[[122 157 115]
 [125 136 128]]
:
[[122 157]
 [125 136]]

[[115 105]
 [129 121]
 [107 107]
 [124 117]
 [135 126]]
:
[[115 105]
 [129 121]]

[[130 124 126]
 [145 139 128]
 [147 139 134]
 [154 145 129]
 [154 105 143]]
:
[[130 124]
 [145 139]]

[[112 138]
 [107 142]
 [104 137]]
:
[[112 138]
 [107 142]]

[[130 123]
 [104 135]
 [133 106]
 [132 122]
 [138 102]]
:
[[130 123]
 [104 135]]

[[111 153 114 139]
 [116 148 124 144]
 [112 137 115 151]
 [121 152 123 133]]
:
[[111 153]
 [116 148]]

[[151 129 130]
 [143 124 133]
 [129 127 128]]
:
[[151 129]
 [143 124]]

[[151 114 122]
 [150 115 119]
 [101 122 124]
 [127 114 118]
 [122 126 114]]
:
[[151 114]
 [150 115]]
---
[[136 121 132 139 157]
 [136 155 121 130 125]
 [136 150 118 131 123]
 [133 124 119 138 132]
 [136 126 113 137 117]]
:
[157 130 118 124 136]

[[151 116]
 [116 123]
 [121 139]]
:
[116 116]

[[106  99 103 126]
 [114 119  98 151]
 [132 124 143 109]]
:
[126  98 124]

[[135 133 145 135]
 [147 115 137 137]
 [134 123 120 131]
 [148 135 151 148]
 [131 138 124 132]]
:
[135 137 123 148]

[[136 128 129 133 130]
 [125 127 129 134 127]
 [126 120 105 142 101]
 [126 134 129 128 133]]
:
[130 134 105 134]

[[131 120 134 128 110]
 [130 131 118 145 123]
 [130 115 119 118 127]
 [118 122 136 113 120]
 [142 112 106 149 107]]
:
[110 145 119 122 142]

[[143 145]
 [138 134]
 [154 153]]
:
[145 138]

[[127 124 125]
 [105 129 135]
 [126 128 128]]
:
[125 129 126]
---
[[128 154 123 127 128 128 127]
 [112 128 139 140 124 120 107]
 [138 128 124 134 114 120 111]
 [136 121 129 118 129 140 141]
 [119 134 135 124 130 120 121]
 [143 110 136 134 125 140 143]
 [131 132 133 127 131 118 128]
 [148 105 129 150 110 123 121]]
:
[[128 127 128 154 123 127 128]
 [120 107 112 128 139 140 124]
 [120 111 138 128 124 134 114]
 [140 141 136 121 129 118 129]
 [120 121 119 134 135 124 130]
 [140 143 143 110 136 134 125]
 [118 128 131 132 133 127 131]
 [123 121 148 105 129 150 110]]

[[129 154 144]
 [128 151 145]
 [128 151 137]
 [121 137 139]]
:
[[154 144 129]
 [151 145 128]
 [151 137 128]
 [137 139 121]]

[[150 136 141 136 142 121]
 [105 133 123 132 127 144]
 [116 131 125 130 127 136]
 [121 119 119 118 120 131]]
:
[[142 121 150 136 141 136]
 [127 144 105 133 123 132]
 [127 136 116 131 125 130]
 [120 131 121 119 119 118]]

[[130 125 131 125 128]
 [115 100 128 108 121]]
:
[[125 128 130 125 131]
 [108 121 115 100 128]]

[[126 120 105 124 131]
 [126 118 103 125 132]
 [126 131 111 136 123]
 [126 138 106 138 120]
 [127 130 108 134 123]
 [129 122 114 124 131]
 [126 120 104 122 131]
 [127 128 100 138 124]]
:
[[124 131 126 120 105]
 [125 132 126 118 103]
 [136 123 126 131 111]
 [138 120 126 138 106]
 [134 123 127 130 108]
 [124 131 129 122 114]
 [122 131 126 120 104]
 [138 124 127 128 100]]

[[127 125 127 127 130]
 [139 115 118 115 124]
 [117 140 141 139 126]
 [133 126 116 109 128]
 [132 125 130 127 129]
 [144 116 150 114 107]]
:
[[127 130 127 125 127]
 [115 124 139 115 118]
 [139 126 117 140 141]
 [109 128 133 126 116]
 [127 129 132 125 130]
 [114 107 144 116 150]]

[[132 122 122 123 135 126 129 120 113 137 121 122]
 [120 127 135 130 137 141 121 115 157 150 123 139]]
:
[[121 122 132 122 122 123 135 126 129 120 113 137]
 [123 139 120 127 135 130 137 141 121 115 157 150]]

[[122 119 120 117 152 104 114 133]
 [132 131 136 140 126 123 131 133]
 [131 142 129 132 134 128 128 120]
 [145 122 125 123 140 114 126 129]
 [134 131 125 130 142 129 126 137]
 [125 138 126 121 133 133 127 120]
 [126 140 126 124 133 132 127 119]
 [123 119 119 118 151 103 112 133]
 [125 139 126 122 133 132 127 120]
 [140 123 125 113 140 101 136 109]
 [129 118 135 127 130 112 116 120]]
:
[[114 133 122 119 120 117 152 104]
 [131 133 132 131 136 140 126 123]
 [128 120 131 142 129 132 134 128]
 [126 129 145 122 125 123 140 114]
 [126 137 134 131 125 130 142 129]
 [127 120 125 138 126 121 133 133]
 [127 119 126 140 126 124 133 132]
 [112 133 123 119 119 118 151 103]
 [127 120 125 139 126 122 133 132]
 [136 109 140 123 125 113 140 101]
 [116 120 129 118 135 127 130 112]]

[[128 137 127 131 139 114 128 114 136 135 103 111 111 114 111]
 [127 138 124 131 141 111 128 115 137 134 102 111 110 114 112]
 [130 143 130 127 123 115 123 125 134 145 107 113 120 112 102]
 [128 129 132 134 145 132 129 102 129 133 104 110 103 116 113]]
:
[[114 111 128 137 127 131 139 114 128 114 136 135 103 111 111]
 [114 112 127 138 124 131 141 111 128 115 137 134 102 111 110]
 [112 102 130 143 130 127 123 115 123 125 134 145 107 113 120]
 [116 113 128 129 132 134 145 132 129 102 129 133 104 110 103]]
---
[[133 132 123 119 119]
 [133 120 120 132 130]
 [135 133 126 118 120]
 [130 129 128 126 127]
 [120 113 134 131 129]
 [123 106 131 124 136]
 [133 130 137 127 133]
 [129 130 119 122 118]]
:
[[119 133 132 123 119]
 [130 133 120 120 132]
 [120 135 133 126 118]
 [127 130 129 128 126]
 [129 120 113 134 131]
 [136 123 106 131 124]
 [133 133 130 137 127]
 [118 129 130 119 122]]

[[126 122 121 121 135 143 119 130 130 123 132 124 133 130 142]
 [130 132 134 149 128 125 151 133 115 117 122 130 116 132 125]
 [127 133 126 133 131 128 133 122 134 124 121 127 124 117 130]]
:
[[142 126 122 121 121 135 143 119 130 130 123 132 124 133 130]
 [125 130 132 134 149 128 125 151 133 115 117 122 130 116 132]
 [130 127 133 126 133 131 128 133 122 134 124 121 127 124 117]]

[[149 107 113]
 [130 132 127]
 [124 123 117]
 [127 127 125]
 [131 123 140]
 [120 119 142]
 [119 105 144]
 [111 125 141]
 [128 128 135]
 [119 115 137]
 [132 122 120]]
:
[[113 149 107]
 [127 130 132]
 [117 124 123]
 [125 127 127]
 [140 131 123]
 [142 120 119]
 [144 119 105]
 [141 111 125]
 [135 128 128]
 [137 119 115]
 [120 132 122]]

[[135 125 134 122 135 118 126 126 126]
 [145 140 122 151 143 136 129 132 122]
 [105 137 110 130 120 111 120 114 133]
 [130 132 131 118 127 129 134 128 137]
 [142 122 140 120 138 113 129 123 123]
 [132 111 138 130 118 126 138 119 108]]
:
[[126 135 125 134 122 135 118 126 126]
 [122 145 140 122 151 143 136 129 132]
 [133 105 137 110 130 120 111 120 114]
 [137 130 132 131 118 127 129 134 128]
 [123 142 122 140 120 138 113 129 123]
 [108 132 111 138 130 118 126 138 119]]

[[136 132 146 142]
 [122 127 123 127]
 [137 138 118 147]
 [139 118 138 106]
 [115 110 129 122]
 [151 120 119 110]
 [132 149 120 150]]
:
[[142 136 132 146]
 [127 122 127 123]
 [147 137 138 118]
 [106 139 118 138]
 [122 115 110 129]
 [110 151 120 119]
 [150 132 149 120]]

[[130 145 127 137 144 135 147 123 113 122 129]
 [121 131 117 104 112 139 137 140 134 122 128]
 [128 117 131 128 122 122 115 128 135 133 127]
 [130 125 131 134 130 124 123 125 128 130 128]
 [126 143 122 123 133 139 147 130 119 121 129]]
:
[[129 130 145 127 137 144 135 147 123 113 122]
 [128 121 131 117 104 112 139 137 140 134 122]
 [127 128 117 131 128 122 122 115 128 135 133]
 [128 130 125 131 134 130 124 123 125 128 130]
 [129 126 143 122 123 133 139 147 130 119 121]]
